Here is a tiny trained network, its code and every weight. The questions are about switching its units off for an input and a class, where a switched-off unit gives its printed mean instead of its output.

import numpy as np


def w(rows, s, z=0):
    codes = np.array(rows[::2]) - 128.0
    scale = np.full(codes.shape[1], s)
    scale[-1] = z or s
    return codes * scale


def f(y):
    return y / 2 * (1 + np.tanh(0.7978845608 * (y + 0.044715 * y**3)))


def log_softmax(a):
    a = a - a.max(-1, keepdims=True)
    return a - np.log(np.exp(a).sum(-1, keepdims=True))


def net(x, mask):
    res = np.array(x, float).reshape(1, 4) / 4 @ E
    y = f(res @ A[0][:, :-1].T + A[0][:, -1])
    res = res + np.where(mask, y, B[0][:, -1]) @ B[0][:, :-1]
    return log_softmax(res[-1] @ U[:, :-1].T + U[:, -1])


A, B = {}, {}
E = w([
[59,50,155],'x0',
[99,116,1],'x1',
[250,76,116],'x2',
[128,128,128],'x3',
],0.011)
A[0] = w([
[226,95,128,183],'neuron 1',
[212,22,100,74],'neuron 2',
[179,221,202,222],'neuron 3',
[116,77,225,82],'neuron 4',
[97,49,81,50],'neuron 5',
[146,160,83,16],'neuron 6',
[117,172,153,247],'neuron 7',
[97,72,53,17],'neuron 8',
[140,186,8,94],'neuron 9',
[108,90,76,104],'neuron 10',
[65,211,152,255],'neuron 11',
[116,108,145,174],'neuron 12',
[33,146,128,191],'neuron 13',
],0.019,0.0039)
B[0] = w([
[182,220,208,245],'neuron 1',
[160,171,17,251],'neuron 2',
[53,241,143,245],'neuron 3',
[212,14,126,221],'neuron 4',
[96,205,179,192],'neuron 5',
[171,130,82,159],'neuron 6',
[66,97,118,180],'neuron 7',
[64,200,182,203],'neuron 8',
[182,3,62,246],'neuron 9',
[101,164,123,184],'neuron 10',
[38,92,58,244],'neuron 11',
[140,106,139,151],'neuron 12',
[59,78,203,240],'neuron 13',
],0.027,0.014)
U = w([
[76,191,33,253],'0',
[148,187,158,6],'1',
[139,54,25,73],'2',
[185,107,12,80],'3',
[141,51,149,171],'4',
[253,105,169,220],'5',
[99,139,158,33],'6',
],0.015,0.0049)

Each question gives the input, the list of numbers given to net, and the class t.
The units are the neurons (one row each of A and B). Each row of codes is followed by its name. A weight is (code - 128) times the scale printed after its matrix; where a second scale follows, it is the last column's (A, B and U).
mask holds one flag per neuron, in row order. A switched-off neuron (its flag False) gives its mean, the last column of its row in B, instead of its output. The means were averaged over made-up inputs and are rounded, as every weight is.
A unit's drop is (log p(t) with every unit on - log p(t) with that unit switched off) / (log p(t) with every unit on - log p(t) with every unit switched off).
The circuit of an input: a set's keep is (log p(t) with only the set's units on - log p(t) with every unit switched off) / (log p(t) with every unit on - log p(t) with every unit switched off). Starting from the 12 units with the biggest drops (on a tie, the unit counted first), units are removed one at a time, each time the one whose removal leaves the highest keep (on an exact tie, the one counted first), for as long as the keep stays at least 0.8.
circuit, biggest first: the units of the circuit, biggest drop first
unit that matters most: the unit with the biggest drop
k most important neurons: the k neurons with the biggest drops, biggest first
drop of u: that unit's drop, to one decimal
input [7,0,-7,8], class 4: unit that matters most : neuron 3
input [3,1,-8,-8], class 6: 2 most important neurons : neuron 13; neuron 9
input [-3,0,4,8], class 1: 2 most important neurons : neuron 1; neuron 11
input [0,-6,7,-3], class 1: 3 most important neurons : neuron 3; neuron 1; neuron 9
input [3,1,-3,-4], class 6: 4 most important neurons : neuron 9; neuron 2; neuron 4; neuron 13
input [2,-7,0,7], class 4: 3 most important neurons : neuron 4; neuron 2; neuron 1
input [-1,7,8,-1], class 3: 2 most important neurons : neuron 9; neuron 2
input [1,4,-4,2], class 6: 2 most important neurons : neuron 2; neuron 13
input [0,5,7,4], class 3: 3 most important neurons : neuron 2; neuron 9; neuron 3
input [-2,1,-7,5], class 2: 2 most important neurons : neuron 11; neuron 3
input [0,4,7,-8], class 3: 3 most important neurons : neuron 2; neuron 3; neuron 9
input [-2,2,0,5], class 2: 2 most important neurons : neuron 1; neuron 2
input [2,2,-1,-7], class 6: drop of neuron 3 : 0.1
input [-8,6,8,1], class 3: drop of neuron 2 : 1.4
input [5,7,-4,7], class 6: circuit, biggest first : neuron 13
input [1,6,-8,-4], class 6: drop of neuron 4 : 0.4
